Below are the code and all the weights of a small trained network. Each question names an input and a target symbol and asks about switching units off, where a switched-off unit gives its printed mean instead of its output.

import numpy as np


def w(rows, s, z=0):
    codes = np.array(rows[::2]) - 128.0
    scale = np.full(codes.shape[1], s)
    scale[-1] = z or s
    return codes * scale


def f(y):
    return y / 2 * (1 + np.tanh(0.7978845608 * (y + 0.044715 * y**3)))


def softmax(a):
    e = np.exp(a - a.max(-1, keepdims=True))
    return e / e.sum(-1, keepdims=True)


def log_softmax(a):
    a = a - a.max(-1, keepdims=True)
    return a - np.log(np.exp(a).sum(-1, keepdims=True))


def net(x, mask):
    ids = ['αγδηθλμξστφψω'.index(c) for c in x.split()]
    T = len(ids)
    res = E[ids] + P[:T]
    u = 0
    for l in range(2):
        r = res
        for j in range(2):
            rows = slice(3 * j, 3 * j + 3)
            q, k, v = (r @ M[l][rows].T for M in (Q, K, V))
            z = softmax(np.where(np.tri(T) > 0, q @ k.T / 3**0.5, -1e9)) @ v
            o = O[l][rows]
            res = res + np.where(mask[u + j], z, o[:, -1]) @ o[:, :-1]
        u += 2
        y = f(res @ A[l][:, :-1].T + A[l][:, -1])
        res = res + np.where(mask[u : u + 12], y, B[l][:, -1]) @ B[l][:, :-1]
        u += 12
    return log_softmax(res[-1] @ U[:, :-1].T + U[:, -1])


Q, K, V, O, A, B = {}, {}, {}, {}, {}, {}
E = w([
[225,98,76,197,131,147],'α',
[202,178,187,177,103,38],'γ',
[194,243,192,107,208,77],'δ',
[146,168,123,70,7,113],'η',
[148,84,50,79,130,38],'θ',
[125,79,2,96,126,134],'λ',
[182,224,51,112,152,44],'μ',
[72,103,145,250,144,83],'ξ',
[152,15,154,155,56,173],'σ',
[178,192,131,131,200,177],'τ',
[101,130,70,115,60,165],'φ',
[127,124,58,73,126,132],'ψ',
[66,231,156,140,26,110],'ω',
],0.015)
P = w([
[100,188,1,131,148,131],'0',
[106,144,32,139,125,129],'1',
[120,133,55,144,119,126],'2',
[117,124,76,146,118,131],'3',
[124,121,90,151,119,128],'4',
[124,115,106,157,119,127],'5',
[131,111,112,165,127,125],'6',
[137,106,125,169,130,120],'7',
[145,106,130,175,137,117],'8',
[152,101,135,182,134,113],'9',
[155,102,147,185,141,111],'10',
[159,93,141,186,154,101],'11',
],0.0079)
Q[0] = w([
[156,60,183,196,185,215],'L0H0',
[136,182,86,46,110,74],'L0H0',
[168,183,58,103,23,20],'L0H0',
[212,110,94,125,96,87],'L0H1',
[165,165,252,41,98,190],'L0H1',
[98,126,132,32,125,170],'L0H1',
],0.019)
K[0] = w([
[73,121,41,40,78,73],'L0H0',
[181,141,198,169,148,197],'L0H0',
[192,67,251,203,171,139],'L0H0',
[213,80,179,86,137,140],'L0H1',
[89,166,54,22,33,107],'L0H1',
[116,144,30,90,118,155],'L0H1',
],0.018)
V[0] = w([
[128,193,174,64,144,125],'L0H0',
[121,158,59,201,62,130],'L0H0',
[232,100,144,225,106,92],'L0H0',
[106,176,140,194,87,142],'L0H1',
[138,164,138,255,154,148],'L0H1',
[134,41,109,95,199,84],'L0H1',
],0.0067)
O[0] = w([
[115,183,162,65,147,133,136],'L0H0',
[175,152,114,207,117,82,254],'L0H0',
[254,143,136,26,86,88,243],'L0H0',
[149,140,200,89,70,153,159],'L0H1',
[216,201,194,123,20,138,131],'L0H1',
[142,189,29,191,202,111,92],'L0H1',
],0.0054,0.0038)
A[0] = w([
[156,95,74,54,132,238,175],'L0N0',
[207,119,147,186,174,127,249],'L0N1',
[142,105,180,124,91,164,32],'L0N2',
[157,136,134,135,155,150,25],'L0N3',
[163,120,135,154,207,206,235],'L0N4',
[107,162,108,117,92,141,73],'L0N5',
[102,122,130,54,81,157,81],'L0N6',
[134,195,147,50,193,129,175],'L0N7',
[32,163,139,131,150,115,7],'L0N8',
[147,102,203,188,190,110,199],'L0N9',
[126,110,125,141,170,84,59],'L0N10',
[122,6,113,90,100,135,140],'L0N11',
],0.011,0.0022)
B[0] = w([
[134,235,171,167,95,119,170],'L0N0',
[80,56,193,161,56,164,236],'L0N1',
[113,56,148,157,150,128,155],'L0N2',
[101,88,139,72,111,104,99],'L0N3',
[210,156,110,42,52,254,134],'L0N4',
[165,138,48,150,156,95,166],'L0N5',
[154,55,128,163,190,47,206],'L0N6',
[111,123,175,237,130,176,171],'L0N7',
[175,232,126,99,149,155,131],'L0N8',
[44,138,199,121,29,138,143],'L0N9',
[123,189,237,138,172,120,184],'L0N10',
[135,131,197,229,145,145,252],'L0N11',
],0.0095,0.0039)
Q[1] = w([
[223,131,102,100,40,96],'L1H0',
[108,153,202,50,126,199],'L1H0',
[65,42,105,124,128,251],'L1H0',
[144,152,77,137,168,142],'L1H1',
[118,65,112,111,162,95],'L1H1',
[66,178,91,124,83,93],'L1H1',
],0.016)
K[1] = w([
[114,72,158,108,11,120],'L1H0',
[199,211,86,153,116,40],'L1H0',
[120,111,4,147,144,86],'L1H0',
[76,129,81,147,103,158],'L1H1',
[97,60,139,98,166,156],'L1H1',
[117,144,139,156,100,161],'L1H1',
],0.015)
V[1] = w([
[43,254,217,140,142,43],'L1H0',
[129,147,95,21,92,39],'L1H0',
[43,73,39,239,63,64],'L1H0',
[93,123,211,192,33,139],'L1H1',
[164,85,177,175,153,84],'L1H1',
[162,93,124,117,185,80],'L1H1',
],0.0066)
O[1] = w([
[73,255,127,169,195,93,237],'L1H0',
[92,166,88,84,67,54,10],'L1H0',
[62,124,81,209,102,102,255],'L1H0',
[195,185,69,126,176,167,159],'L1H1',
[181,107,105,138,147,88,206],'L1H1',
[134,80,151,135,114,92,163],'L1H1',
],0.007,0.0054)
A[1] = w([
[89,140,24,2,186,96,106],'L1N0',
[140,57,188,89,162,59,123],'L1N1',
[191,177,58,118,125,163,55],'L1N2',
[86,123,113,151,55,108,144],'L1N3',
[124,180,156,127,119,53,101],'L1N4',
[89,170,91,152,87,129,113],'L1N5',
[97,122,178,87,121,176,253],'L1N6',
[103,98,57,130,156,169,111],'L1N7',
[86,145,170,66,174,179,5],'L1N8',
[224,136,78,115,184,69,42],'L1N9',
[196,100,106,38,120,149,133],'L1N10',
[123,145,127,53,231,83,69],'L1N11',
],0.0098,0.0034)
B[1] = w([
[18,138,160,137,4,144,157],'L1N0',
[138,65,141,102,192,119,217],'L1N1',
[66,109,146,93,87,105,172],'L1N2',
[136,143,71,113,156,128,235],'L1N3',
[157,179,139,120,156,64,253],'L1N4',
[161,147,115,99,129,187,220],'L1N5',
[192,189,116,142,183,131,144],'L1N6',
[82,131,102,166,165,160,140],'L1N7',
[112,78,109,130,44,75,129],'L1N8',
[122,140,188,153,71,158,254],'L1N9',
[150,213,67,145,124,180,160],'L1N10',
[134,181,95,170,147,154,163],'L1N11',
],0.013,0.0075)
U = w([
[131,131,146,13,157,232,221],'α',
[13,101,176,85,116,196,203],'γ',
[102,196,99,253,35,157,199],'δ',
[185,86,62,156,53,161,15],'η',
[144,121,211,119,28,62,85],'θ',
[106,125,85,155,126,164,12],'λ',
[90,74,73,43,75,95,180],'μ',
[42,171,247,142,190,209,111],'ξ',
[20,112,124,175,175,71,66],'σ',
[44,43,174,242,61,173,62],'τ',
[108,132,97,166,137,174,2],'φ',
[127,193,115,33,166,123,73],'ψ',
[215,120,81,182,178,89,251],'ω',
],0.0048,0.0053)

Each question gives the input, a string of symbols that net reads in full, and the target symbol t.
The units are the heads (3 rows each of Q, K, V and O) and the neurons (one row each of A and B). Each row of codes is followed by its name. A weight is (code - 128) times the scale printed after its matrix; where a second scale follows, it is the last column's (O, A, B and U).
mask holds one flag per unit, layer by layer, with each layer's heads first. A switched-off unit (its flag False) gives its mean, the last column of its rows in O or B, instead of its output. The means were averaged over made-up inputs and are rounded, as every weight is.
A unit's drop is (log p(t) with every unit on - log p(t) with that unit switched off) / (log p(t) with every unit on - log p(t) with every unit switched off).
The circuit of an input: a set's keep is (log p(t) with only the set's units on - log p(t) with every unit switched off) / (log p(t) with every unit on - log p(t) with every unit switched off). Starting from the 12 units with the biggest drops (on a tie, the unit counted first), units are removed one at a time, each time the one whose removal leaves the highest keep (on an exact tie, the one counted first), for as long as the keep stays at least 0.8.
units of the circuit, in order: the units of the circuit, biggest drop first
most important unit: the unit with the biggest drop
top k neurons: the k neurons with the biggest drops, biggest first
k most important neurons of layer l: the k neurons of layer l with the biggest drops, biggest first
input σ γ ω θ γ η ξ θ μ μ, target δ: top 2 neurons	L0N9; L1N1
input μ δ θ θ θ η θ θ μ θ η μ, target ξ: units of the circuit, in order	L1H0; L0N7; L0H0
input λ θ ψ θ φ δ φ θ η, target ξ: units of the circuit, in order	L1H0; L0N7; L0H0; L0N6
input α ψ θ ω η λ θ ω θ ψ θ ω, target ω: top neuron	L0N2
input θ θ η γ η λ μ μ, target θ: units of the circuit, in order	L0H0; L1H0; L1N9
input θ δ η ω θ γ, target θ: units of the circuit, in order	L0H0; L0H1; L0N9
input η ξ τ θ θ θ θ, target α: units of the circuit, in order	L0N4; L1H0
input σ ψ θ θ δ, target δ: units of the circuit, in order	L0N7; L1N1
input τ τ θ δ ψ μ ω ω η η δ μ, target ξ: units of the circuit, in order	L0N7; L1H0; L0H0
input θ γ ψ η θ θ γ λ φ η, target θ: units of the circuit, in order	L0H0; L1H0
input θ θ φ λ φ λ ξ η θ θ θ ψ, target δ: units of the circuit, in order	L1H0; L1N1; L0N9
input θ δ φ θ ω γ θ φ, target θ: 2 most important neurons of layer 0	L0N6; L0N0
input θ μ ω, target ψ: top 2 neurons	L1N4; L1N5
input θ θ θ λ γ η ω ω η θ, target θ: units of the circuit, in order	L0H0; L1N9; L1H0
input η ω θ θ θ η μ δ θ θ λ, target ξ: units of the circuit, in order	L1H0; L0N7; L0H0; L0N0
input η η δ φ θ θ γ ω θ η, target ω: most important unit	L0N6
input θ ψ μ η δ θ η ω τ θ ω, target α: 2 most important neurons of layer 0	L0N4; L0N11
input θ σ η, target τ: top 4 neurons	L0N11; L1N2; L1N9; L1N4
input ω μ λ θ η θ θ ψ θ η, target ω: top 2 neurons	L1N0; L1N2
input ω ψ ξ η α θ, target η: most important unit	L0N1
input θ δ φ, target ξ: 3 most important neurons of layer 0	L0N7; L0N6; L0N0
input θ θ γ λ, target θ: top 2 neurons	L0N0; L1N2
input θ γ θ θ τ δ η ω θ ω ω ω, target ω: top 2 neurons	L0N6; L0N2
input ψ θ μ δ γ θ ω θ θ θ θ θ, target θ: 2 most important neurons of layer 1	L1N9; L1N3
input ψ θ θ φ γ δ λ, target ξ: 2 most important neurons of layer 0	L0N7; L0N4
input θ ξ θ θ γ ψ ξ θ θ λ θ, target δ: units of the circuit, in order	L1H0; L0N9; L1N1
